Here is a tiny trained network, its code and every weight. The questions are about switching its units off for an input and a class, where a switched-off unit gives its printed mean instead of its output.

import numpy as np


def w(rows, s, z=0):
    codes = np.array(rows[::2]) - 128.0
    scale = np.full(codes.shape[1], s)
    scale[-1] = z or s
    return codes * scale


def f(y):
    return np.maximum(y, 0)


def log_softmax(a):
    a = a - a.max(-1, keepdims=True)
    return a - np.log(np.exp(a).sum(-1, keepdims=True))


def net(x, mask):
    res = np.array(x, float).reshape(1, 6) / 4 @ E
    y = f(res @ A[0][:, :-1].T + A[0][:, -1])
    res = res + np.where(mask, y, B[0][:, -1]) @ B[0][:, :-1]
    return log_softmax(res[-1] @ U[:, :-1].T + U[:, -1])


A, B = {}, {}
E = w([
[203,115,158,116,132,137,199,117],'x0',
[162,127,45,166,130,247,99,86],'x1',
[180,154,110,126,16,116,91,205],'x2',
[79,80,45,93,167,108,104,177],'x3',
[135,211,146,123,182,150,132,104],'x4',
[127,72,110,233,108,121,178,152],'x5',
],0.013)
A[0] = w([
[145,20,90,191,123,106,143,141,137],'neuron 0',
[117,106,157,86,170,84,139,148,168],'neuron 1',
[61,172,127,177,183,189,60,106,167],'neuron 2',
[139,167,94,78,111,192,63,139,142],'neuron 3',
[136,129,196,144,144,164,163,100,141],'neuron 4',
[117,160,133,80,67,134,92,181,231],'neuron 5',
[137,162,190,114,81,136,162,120,253],'neuron 6',
[146,108,81,134,93,146,97,137,143],'neuron 7',
[122,154,114,98,113,142,99,179,141],'neuron 8',
[130,123,133,166,75,96,138,184,212],'neuron 9',
[87,97,145,53,170,110,148,136,118],'neuron 10',
[160,133,65,187,119,158,131,107,123],'neuron 11',
[100,2,97,156,139,141,136,169,213],'neuron 12',
],0.015,0.0032)
B[0] = w([
[114,82,141,81,3,118,221,192,233],'neuron 0',
[119,138,184,50,179,95,79,118,213],'neuron 1',
[34,86,77,190,196,118,209,132,251],'neuron 2',
[129,162,55,141,96,179,67,66,221],'neuron 3',
[174,145,157,116,142,130,254,79,208],'neuron 4',
[119,194,64,185,108,92,38,97,217],'neuron 5',
[239,230,179,185,152,107,185,139,225],'neuron 6',
[154,90,130,126,82,162,85,132,184],'neuron 7',
[95,161,77,111,118,117,56,105,179],'neuron 8',
[89,182,177,171,90,75,77,237,211],'neuron 9',
[126,126,148,22,205,122,98,114,213],'neuron 10',
[139,38,166,162,137,164,114,137,211],'neuron 11',
[97,77,85,22,24,105,199,97,242],'neuron 12',
],0.0085,0.017)
U = w([
[161,62,122,211,106,229,74,130,108],'0',
[105,153,34,152,112,135,60,47,82],'1',
[208,164,195,176,154,122,202,53,89],'2',
[105,51,121,90,27,90,194,137,120],'3',
[95,116,161,36,254,83,97,104,253],'4',
[124,177,163,210,112,41,72,207,81],'5',
[40,60,109,227,211,137,187,91,170],'6',
],0.0099,0.0031)

Each question gives the input, the list of numbers given to net, and the class t.
The units are the neurons (one row each of A and B). Each row of codes is followed by its name. A weight is (code - 128) times the scale printed after its matrix; where a second scale follows, it is the last column's (A, B and U).
mask holds one flag per neuron, in row order. A switched-off neuron (its flag False) gives its mean, the last column of its row in B, instead of its output. The means were averaged over made-up inputs and are rounded, as every weight is.
A unit's drop is (log p(t) with every unit on - log p(t) with that unit switched off) / (log p(t) with every unit on - log p(t) with every unit switched off).
The circuit of an input: a set's keep is (log p(t) with only the set's units on - log p(t) with every unit switched off) / (log p(t) with every unit on - log p(t) with every unit switched off). Starting from the 12 units with the biggest drops (on a tie, the unit counted first), units are removed one at a time, each time the one whose removal leaves the highest keep (on an exact tie, the one counted first), for as long as the keep stays at least 0.8.
units of the circuit, in order: the units of the circuit, biggest drop first
k most important neurons: the k neurons with the biggest drops, biggest first
drop of u: that unit's drop, to one decimal
input [1,5,8,-3,7,8], class 0: units of the circuit, in order -> neuron 11
input [6,0,-6,5,6,5], class 3: units of the circuit, in order -> neuron 12; neuron 0
input [-1,1,2,-5,3,7], class 2: units of the circuit, in order -> neuron 4; neuron 12
input [-8,4,3,-7,-2,5], class 0: 3 most important neurons -> neuron 11; neuron 12; neuron 7
input [4,6,2,-2,1,4], class 0: 2 most important neurons -> neuron 11; neuron 12
input [-5,1,-5,-2,-4,-4], class 6: 2 most important neurons -> neuron 2; neuron 1
input [-4,-1,4,-6,-3,7], class 5: 4 most important neurons -> neuron 9; neuron 4; neuron 6; neuron 2
input [4,-5,6,5,8,-7], class 1: 2 most important neurons -> neuron 5; neuron 3
input [-7,-4,-8,2,-5,1], class 4: 4 most important neurons -> neuron 10; neuron 1; neuron 7; neuron 4
input [-5,5,0,1,-7,-3], class 1: 2 most important neurons -> neuron 3; neuron 4
input [1,-7,-6,-6,-7,-6], class 4: 2 most important neurons -> neuron 10; neuron 1
input [1,-5,-7,-8,-4,-7], class 2: 2 most important neurons -> neuron 6; neuron 4
input [4,4,7,0,-2,-2], class 1: 4 most important neurons -> neuron 5; neuron 3; neuron 8; neuron 0
input [-2,-4,5,-6,4,8], class 5: units of the circuit, in order -> neuron 9
input [-2,5,7,-7,4,7], class 0: 3 most important neurons -> neuron 11; neuron 7; neuron 1
input [4,2,8,6,-5,-3], class 1: drop of neuron 1 -> 0.0
input [-3,5,7,-7,5,1], class 0: 2 most important neurons -> neuron 11; neuron 12
input [-6,-5,-5,-8,-5,3], class 2: drop of neuron 4 -> 0.1
input [4,6,-8,-1,1,-6], class 6: drop of neuron 2 -> 0.3
input [2,8,-6,4,-8,-5], class 3: units of the circuit, in order -> neuron 12
input [-3,6,-8,2,1,-8], class 6: drop of neuron 2 -> 1.5
input [-4,6,-2,-3,-2,4], class 3: 2 most important neurons -> neuron 0; neuron 12
